Here is a tiny trained network, its code and every weight. The questions are about switching its units off for an input and a class, where a switched-off unit gives its printed mean instead of its output.

import numpy as np


def w(rows, s, z=0):
    codes = np.array(rows[::2]) - 128.0
    scale = np.full(codes.shape[1], s)
    scale[-1] = z or s
    return codes * scale


def f(y):
    return np.maximum(y, 0)


def log_softmax(a):
    a = a - a.max(-1, keepdims=True)
    return a - np.log(np.exp(a).sum(-1, keepdims=True))


def net(x, mask):
    res = np.array(x, float).reshape(1, 4) / 4 @ E
    y = f(res @ A[0][:, :-1].T + A[0][:, -1])
    res = res + np.where(mask, y, B[0][:, -1]) @ B[0][:, :-1]
    return log_softmax(res[-1] @ U[:, :-1].T + U[:, -1])


A, B = {}, {}
E = w([
[106,113,156,138,161,183,168,166,50,90],'x0',
[143,103,152,252,186,56,73,110,97,112],'x1',
[98,118,62,149,213,102,108,117,132,140],'x2',
[122,129,138,115,178,157,125,78,125,181],'x3',
],0.014)
A[0] = w([
[73,46,105,143,188,84,79,65,224,150,107],'n1',
[147,154,96,180,142,51,62,101,189,106,250],'n2',
[180,144,114,111,157,37,25,113,130,100,207],'n3',
[107,195,23,59,102,129,133,213,187,148,190],'n4',
[125,60,164,188,2,76,128,149,148,69,114],'n5',
[208,168,99,231,196,65,89,91,148,83,199],'n6',
[63,90,107,99,170,179,127,36,120,155,120],'n7',
[100,146,47,79,97,116,161,86,177,204,234],'n8',
],0.0077,0.0023)
B[0] = w([
[163,208,141,82,68,104,100,66,160,196,216],'n1',
[47,89,170,190,9,119,101,116,221,170,226],'n2',
[82,46,131,160,109,142,75,89,157,195,206],'n3',
[191,82,150,82,171,163,176,164,138,20,255],'n4',
[179,161,127,102,141,69,181,98,53,196,205],'n5',
[202,85,131,204,67,1,154,142,223,135,242],'n6',
[104,182,135,70,118,147,171,135,49,142,189],'n7',
[144,189,155,115,192,174,160,173,147,78,236],'n8',
],0.0085,0.011)
U = w([
[139,206,126,116,115,131,174,114,68,179,117],'0',
[83,76,147,100,45,221,101,125,193,104,17],'1',
[166,93,131,158,187,151,187,207,163,21,252],'2',
[138,84,84,240,22,65,49,61,254,182,36],'3',
],0.0069,0.0036)

Each question gives the input, the list of numbers given to net, and the class t.
The units are the neurons (one row each of A and B). Each row of codes is followed by its name. A weight is (code - 128) times the scale printed after its matrix; where a second scale follows, it is the last column's (A, B and U).
mask holds one flag per neuron, in row order. A switched-off neuron (its flag False) gives its mean, the last column of its row in B, instead of its output. The means were averaged over made-up inputs and are rounded, as every weight is.
A unit's drop is (log p(t) with every unit on - log p(t) with that unit switched off) / (log p(t) with every unit on - log p(t) with every unit switched off).
The circuit of an input: a set's keep is (log p(t) with only the set's units on - log p(t) with every unit switched off) / (log p(t) with every unit on - log p(t) with every unit switched off). Starting from all 8 units, units are removed one at a time, each time the one whose removal leaves the highest keep (on an exact tie, the one counted first), for as long as the keep stays at least 0.8.
units of the circuit, in order: the units of the circuit, biggest drop first
most important unit: the unit with the biggest drop
top k neurons: the k neurons with the biggest drops, biggest first
drop of u: that unit's drop, to one decimal
input [-5,-3,8,7], class 0: most important unit	n7
input [-8,-5,5,-5], class 1: units of the circuit, in order	(n2, n4)
input [-2,1,-6,-1], class 0: units of the circuit, in order	(n6, n5)
input [1,1,-6,-1], class 0: units of the circuit, in order	(n5, n6)
input [-6,-1,0,6], class 1: units of the circuit, in order	(n6, n8)
input [6,-1,-7,2], class 0: top 3 neurons	(n4, n2, n6)
input [0,-3,-3,0], class 2: units of the circuit, in order	(n2, n1)
input [2,1,-1,4], class 0: units of the circuit, in order	(n4, n2)
input [1,-4,-5,-6], class 2: top 2 neurons	(n4, n1)
input [1,-8,0,8], class 2: units of the circuit, in order	(n4, n8)
input [-5,-5,5,4], class 0: top 2 neurons	(n1, n7)
input [-3,1,-8,-2], class 0: top 3 neurons	(n5, n6, n2)
input [4,4,-7,-3], class 0: top 2 neurons	(n5, n4)
input [6,2,-6,-4], class 0: most important unit	n5
input [5,5,2,5], class 3: top 2 neurons	(n6, n4)
input [-5,-6,7,-2], class 2: top 2 neurons	(n4, n8)
input [6,0,-7,-8], class 0: top 2 neurons	(n5, n4)
input [-7,-7,2,1], class 2: drop of n4	0.1
input [-2,-5,-4,-6], class 2: drop of n4	0.2
input [3,-3,-8,-6], class 0: units of the circuit, in order	(n5)
input [-1,-1,2,4], class 0: drop of n5	-0.1
